Below is a small trained network, with its code and all its weights. Each question gives an input and a class and asks what happens when units are switched off, that is, made to give their printed mean instead of their output.

import numpy as np


def w(rows, s, z=0):
    codes = np.array(rows[::2]) - 128.0
    scale = np.full(codes.shape[1], s)
    scale[-1] = z or s
    return codes * scale


def f(y):
    return np.maximum(y, 0)


def log_softmax(a):
    a = a - a.max(-1, keepdims=True)
    return a - np.log(np.exp(a).sum(-1, keepdims=True))


def net(x, mask):
    res = np.array(x, float).reshape(1, 6) / 4 @ E
    y = f(res @ A[0][:, :-1].T + A[0][:, -1])
    res = res + np.where(mask, y, B[0][:, -1]) @ B[0][:, :-1]
    return log_softmax(res[-1] @ U[:, :-1].T + U[:, -1])


A, B = {}, {}
E = w([
[28,104,185,130,80,56,154,46,23,181,108,113],'x0',
[123,130,132,111,133,112,129,135,143,132,136,133],'x1',
[125,121,125,124,135,117,125,126,139,131,125,136],'x2',
[112,79,157,61,132,253,160,43,147,160,193,217],'x3',
[145,144,138,39,87,128,84,26,187,66,22,78],'x4',
[213,89,184,93,47,111,76,191,97,179,78,184],'x5',
],0.013)
A[0] = w([
[150,173,138,133,116,132,137,108,119,123,150,142,78],'neuron 1',
[123,71,137,72,118,229,144,66,145,168,187,199,105],'neuron 2',
[246,144,55,134,161,233,84,205,227,73,152,162,57],'neuron 3',
[127,157,123,133,91,118,125,114,144,155,153,111,62],'neuron 4',
[15,77,168,133,61,61,146,45,43,195,121,135,55],'neuron 5',
[133,97,166,97,149,240,134,100,150,135,147,212,82],'neuron 6',
[39,166,54,155,225,158,196,56,159,72,184,73,11],'neuron 7',
[94,100,139,185,170,124,166,184,109,198,169,173,36],'neuron 8',
[125,98,141,123,126,156,150,71,151,157,164,184,91],'neuron 9',
[143,137,148,25,69,152,86,36,195,73,45,88,54],'neuron 10',
[124,104,116,200,149,138,176,229,87,206,225,201,59],'neuron 11',
[180,160,168,113,81,135,151,167,119,150,93,169,41],'neuron 12',
[200,94,162,101,66,131,73,162,95,184,114,189,79],'neuron 13',
[203,82,194,108,42,121,74,179,132,178,112,157,72],'neuron 14',
[200,69,142,95,89,122,106,164,95,159,95,186,63],'neuron 15',
[168,176,98,208,116,20,69,197,132,111,106,42,70],'neuron 16',
],0.011)
B[0] = w([
[127,85,124,154,136,104,123,131,142,99,108,121,129],'neuron 1',
[135,198,81,152,88,57,167,174,76,129,80,85,252],'neuron 2',
[136,66,252,52,157,144,157,160,68,135,106,205,254],'neuron 3',
[120,143,142,115,174,125,113,127,106,152,117,107,128],'neuron 4',
[145,63,221,49,169,137,165,180,98,115,107,219,242],'neuron 5',
[126,166,84,162,109,55,167,143,125,123,80,139,228],'neuron 6',
[47,117,110,171,157,204,145,129,211,145,142,102,238],'neuron 7',
[197,132,142,117,96,155,85,81,144,126,114,111,192],'neuron 8',
[121,173,91,160,123,104,111,163,82,119,100,129,189],'neuron 9',
[209,100,111,139,107,124,36,63,112,139,211,89,253],'neuron 10',
[183,101,102,109,112,111,44,50,133,114,205,96,242],'neuron 11',
[103,142,122,141,138,162,118,119,145,99,118,129,163],'neuron 12',
[83,148,122,151,166,185,140,134,192,155,140,80,211],'neuron 13',
[76,138,117,153,150,148,169,116,202,114,154,119,215],'neuron 14',
[53,113,91,161,147,176,116,113,145,116,110,112,194],'neuron 15',
[120,191,65,156,84,56,175,158,70,137,91,122,228],'neuron 16',
],0.012,0.024)
U = w([
[146,222,75,142,100,41,165,192,90,134,106,142,255],'0',
[156,85,254,56,156,170,151,179,107,132,137,233,125],'1',
[240,125,114,115,111,148,13,40,139,132,212,125,20],'2',
[24,153,112,152,158,248,146,138,245,134,159,131,75],'3',
],0.0073,0.002)

Each question gives the input, the list of numbers given to net, and the class t.
The units are the neurons (one row each of A and B). Each row of codes is followed by its name. A weight is (code - 128) times the scale printed after its matrix; where a second scale follows, it is the last column's (A, B and U).
mask holds one flag per neuron, in row order. A switched-off neuron (its flag False) gives its mean, the last column of its row in B, instead of its output. The means were averaged over made-up inputs and are rounded, as every weight is.
A unit's drop is (log p(t) with every unit on - log p(t) with that unit switched off) / (log p(t) with every unit on - log p(t) with every unit switched off).
The circuit of an input: a set's keep is (log p(t) with only the set's units on - log p(t) with every unit switched off) / (log p(t) with every unit on - log p(t) with every unit switched off). Starting from the 12 units with the biggest drops (on a tie, the unit counted first), units are removed one at a time, each time the one whose removal leaves the highest keep (on an exact tie, the one counted first), for as long as the keep stays at least 0.8.
units of the circuit, in order: the units of the circuit, biggest drop first
k most important neurons: the k neurons with the biggest drops, biggest first
drop when u is switched off: that unit's drop, to one decimal
input [7,2,-2,6,2,-7], class 1: units of the circuit, in order -> neuron 5
input [-8,2,5,-6,3,-1], class 1: 2 most important neurons -> neuron 3; neuron 2
input [4,2,-6,-5,0,-6], class 3: 2 most important neurons -> neuron 7; neuron 2
input [6,-5,-1,6,1,-2], class 0: 4 most important neurons -> neuron 2; neuron 3; neuron 9; neuron 6
input [-7,3,-7,7,3,6], class 0: 2 most important neurons -> neuron 2; neuron 6
input [-6,-2,-5,2,-8,-1], class 2: 2 most important neurons -> neuron 11; neuron 5
input [4,2,2,-3,-1,0], class 1: 3 most important neurons -> neuron 2; neuron 5; neuron 6
input [7,4,0,5,-6,-4], class 1: 2 most important neurons -> neuron 5; neuron 10
input [0,1,5,6,3,7], class 3: 4 most important neurons -> neuron 13; neuron 14; neuron 15; neuron 16
input [1,5,1,5,3,7], class 3: 2 most important neurons -> neuron 13; neuron 14
input [3,8,2,1,-2,-5], class 3: 2 most important neurons -> neuron 3; neuron 7
input [-1,4,5,7,-8,-8], class 2: 2 most important neurons -> neuron 11; neuron 8
input [5,7,6,0,6,1], class 2: 2 most important neurons -> neuron 10; neuron 3
input [4,5,-8,-1,8,7], class 2: units of the circuit, in order -> neuron 10
input [-2,4,5,5,5,4], class 0: 4 most important neurons -> neuron 2; neuron 11; neuron 6; neuron 8
input [4,-4,-3,7,6,5], class 0: 2 most important neurons -> neuron 2; neuron 6
input [-5,-7,1,8,6,-5], class 0: drop when neuron 2 is switched off -> 0.7
input [-2,-8,8,6,-3,2], class 0: drop when neuron 13 is switched off -> 0.0
input [3,-1,8,-2,8,5], class 2: drop when neuron 10 is switched off -> 6.0
input [-7,-8,1,4,2,0], class 1: units of the circuit, in order -> neuron 3
input [8,-7,8,-1,-3,3], class 1: drop when neuron 5 is switched off -> 0.3
